Below is a small trained network, with its code and all its weights. Each question gives an input and a target symbol and asks what happens when units are switched off, that is, made to give their printed mean instead of their output.

import numpy as np


def w(rows, s, z=0):
    codes = np.array(rows[::2]) - 128.0
    scale = np.full(codes.shape[1], s)
    scale[-1] = z or s
    return codes * scale


def f(y):
    return y / 2 * (1 + np.tanh(0.7978845608 * (y + 0.044715 * y**3)))


def softmax(a):
    e = np.exp(a - a.max(-1, keepdims=True))
    return e / e.sum(-1, keepdims=True)


def log_softmax(a):
    a = a - a.max(-1, keepdims=True)
    return a - np.log(np.exp(a).sum(-1, keepdims=True))


def net(x, mask):
    ids = ['δεθλμξπτω'.index(c) for c in x.split()]
    T = len(ids)
    res = E[ids] + P[:T]
    u = 0
    for l in range(2):
        q, k, v = (res @ M[l].T for M in (Q, K, V))
        z = softmax(np.where(np.tri(T) > 0, q @ k.T / 3**0.5, -1e9)) @ v
        res = res + np.where(mask[u], z, O[l][:, -1]) @ O[l][:, :-1]
        u += 1
        y = f(res @ A[l][:, :-1].T + A[l][:, -1])
        res = res + np.where(mask[u : u + 4], y, B[l][:, -1]) @ B[l][:, :-1]
        u += 4
    return log_softmax(res[-1] @ U[:, :-1].T + U[:, -1])


Q, K, V, O, A, B = {}, {}, {}, {}, {}, {}
E = w([
[87,153,75,220],'δ',
[199,54,83,139],'ε',
[82,190,130,55],'θ',
[191,26,136,180],'λ',
[166,53,103,175],'μ',
[159,54,32,45],'ξ',
[108,5,100,162],'π',
[109,65,208,106],'τ',
[42,92,117,25],'ω',
],0.019)
P = w([
[145,218,103,134],'0',
[114,227,134,116],'1',
[88,202,147,105],'2',
[52,159,145,96],'3',
[29,122,135,99],'4',
[2,68,138,111],'5',
],0.0095)
Q[0] = w([
[208,27,115,19],'L0H0',
[126,226,61,237],'L0H0',
[247,81,226,2],'L0H0',
],0.0074)
K[0] = w([
[78,38,159,116],'L0H0',
[179,160,90,195],'L0H0',
[119,21,207,2],'L0H0',
],0.014)
V[0] = w([
[86,14,134,166],'L0H0',
[198,130,248,150],'L0H0',
[25,138,156,148],'L0H0',
],0.012)
O[0] = w([
[216,148,39,117,179],'L0H0',
[222,72,166,139,2],'L0H0',
[188,202,254,155,157],'L0H0',
],0.0096)
A[0] = w([
[154,104,203,152,115],'L0N0',
[129,42,98,163,74],'L0N1',
[190,190,138,188,5],'L0N2',
[181,167,140,254,99],'L0N3',
],0.0096,0.0021)
B[0] = w([
[212,151,73,104,151],'L0N0',
[85,99,101,154,253],'L0N1',
[95,54,38,104,163],'L0N2',
[113,149,205,1,206],'L0N3',
],0.0091,0.0052)
Q[1] = w([
[133,123,2,100],'L1H0',
[117,146,119,127],'L1H0',
[187,211,111,86],'L1H0',
],0.0086)
K[1] = w([
[131,112,128,8],'L1H0',
[121,121,146,145],'L1H0',
[60,165,201,114],'L1H0',
],0.014)
V[1] = w([
[103,129,125,3],'L1H0',
[81,103,177,172],'L1H0',
[133,255,103,62],'L1H0',
],0.0076)
O[1] = w([
[36,129,129,2,248],'L1H0',
[102,113,149,189,100],'L1H0',
[189,101,159,111,215],'L1H0',
],0.0095,0.011)
A[1] = w([
[168,118,94,120,229],'L1N0',
[181,115,100,250,217],'L1N1',
[117,91,108,132,5],'L1N2',
[144,86,105,94,104],'L1N3',
],0.018,0.0027)
B[1] = w([
[171,142,107,188,192],'L1N0',
[182,107,247,129,175],'L1N1',
[128,40,136,182,185],'L1N2',
[137,165,136,169,254],'L1N3',
],0.011,0.015)
U = w([
[111,141,177,1,213],'δ',
[65,76,72,161,64],'ε',
[28,169,159,172,93],'θ',
[106,143,113,150,183],'λ',
[145,47,136,78,79],'μ',
[93,33,2,14,2],'ξ',
[228,241,105,93,136],'π',
[152,234,12,116,113],'τ',
[99,86,107,79,107],'ω',
],0.0069,0.0044)

Each question gives the input, a string of symbols that net reads in full, and the target symbol t.
The units are the heads (3 rows each of Q, K, V and O) and the neurons (one row each of A and B). Each row of codes is followed by its name. A weight is (code - 128) times the scale printed after its matrix; where a second scale follows, it is the last column's (O, A, B and U).
mask holds one flag per unit, layer by layer, with each layer's heads first. A switched-off unit (its flag False) gives its mean, the last column of its rows in O or B, instead of its output. The means were averaged over made-up inputs and are rounded, as every weight is.
A unit's drop is (log p(t) with every unit on - log p(t) with that unit switched off) / (log p(t) with every unit on - log p(t) with every unit switched off).
The circuit of an input: a set's keep is (log p(t) with only the set's units on - log p(t) with every unit switched off) / (log p(t) with every unit on - log p(t) with every unit switched off). Starting from all 10 units, units are removed one at a time, each time the one whose removal leaves the highest keep (on an exact tie, the one counted first), for as long as the keep stays at least 0.8.
circuit, biggest first: the units of the circuit, biggest drop first
top k neurons: the k neurons with the biggest drops, biggest first
k most important neurons of layer l: the k neurons of layer l with the biggest drops, biggest first
drop when u is switched off: that unit's drop, to one decimal
input π δ π ε ε, target τ: circuit, biggest first	[L0H0 L1N0]
input ξ π ξ, target τ: circuit, biggest first	[L1N3 L0H0 L1N0]
input μ δ λ λ ε, target μ: circuit, biggest first	[L1N1 L1H0 L0N3 L0H0]
input ξ δ θ π, target δ: circuit, biggest first	[L0H0 L1H0]
input μ μ μ, target μ: most important neuron of layer 0	[L0N3]
input τ ω θ λ, target δ: 2 most important neurons of layer 1	[L1N0 L1N2]
input ε π ε τ μ λ, target π: circuit, biggest first	[L0H0 L0N0]
input θ δ ξ λ, target ξ: circuit, biggest first	[L0H0 L1H0]
input θ ξ π λ ξ, target τ: circuit, biggest first	[L1N3 L0H0]
input θ λ λ, target μ: circuit, biggest first	[L0H0 L1N1 L1H0]
input ξ ξ ξ δ θ μ, target δ: circuit, biggest first	[L0H0 L1H0]
input μ π τ ξ μ, target τ: top 2 neurons	[L1N1 L1N0]
input ε π τ δ π ε, target τ: circuit, biggest first	[L0H0 L1N1]
input θ ξ ε ε, target ξ: top neuron	[L1N1]
input ε ε λ, target μ: 2 most important neurons of layer 0	[L0N3 L0N1]
input τ ξ λ τ π μ, target τ: circuit, biggest first	[L0H0 L1N1 L1N0]
input μ π λ λ δ, target δ: circuit, biggest first	[L0N3 L0H0 L1N3]
input μ ω θ θ, target θ: top 3 neurons	[L0N3 L0N0 L1N1]
input θ λ ξ π μ, target ξ: circuit, biggest first	[L1H0 L0H0]
input λ θ ε, target μ: 3 most important neurons of layer 0	[L0N3 L0N1 L0N2]
input ω λ ω δ λ, target δ: most important neuron of layer 0	[L0N3]
input τ ω ω ε, target δ: 3 most important neurons of layer 1	[L1N0 L1N2 L1N3]
input μ π μ μ μ, target μ: top 3 neurons	[L1N1 L0N3 L0N1]
input ξ μ τ, target π: drop when L0N0 is switched off	0.4
input ε ε μ, target ε: drop when L0H0 is switched off	1.2
input π π τ θ ξ, target π: drop when L1N0 is switched off	0.1
input τ δ ε, target π: drop when L0N1 is switched off	0.0
input π τ π ε, target π: top neuron	[L0N0]
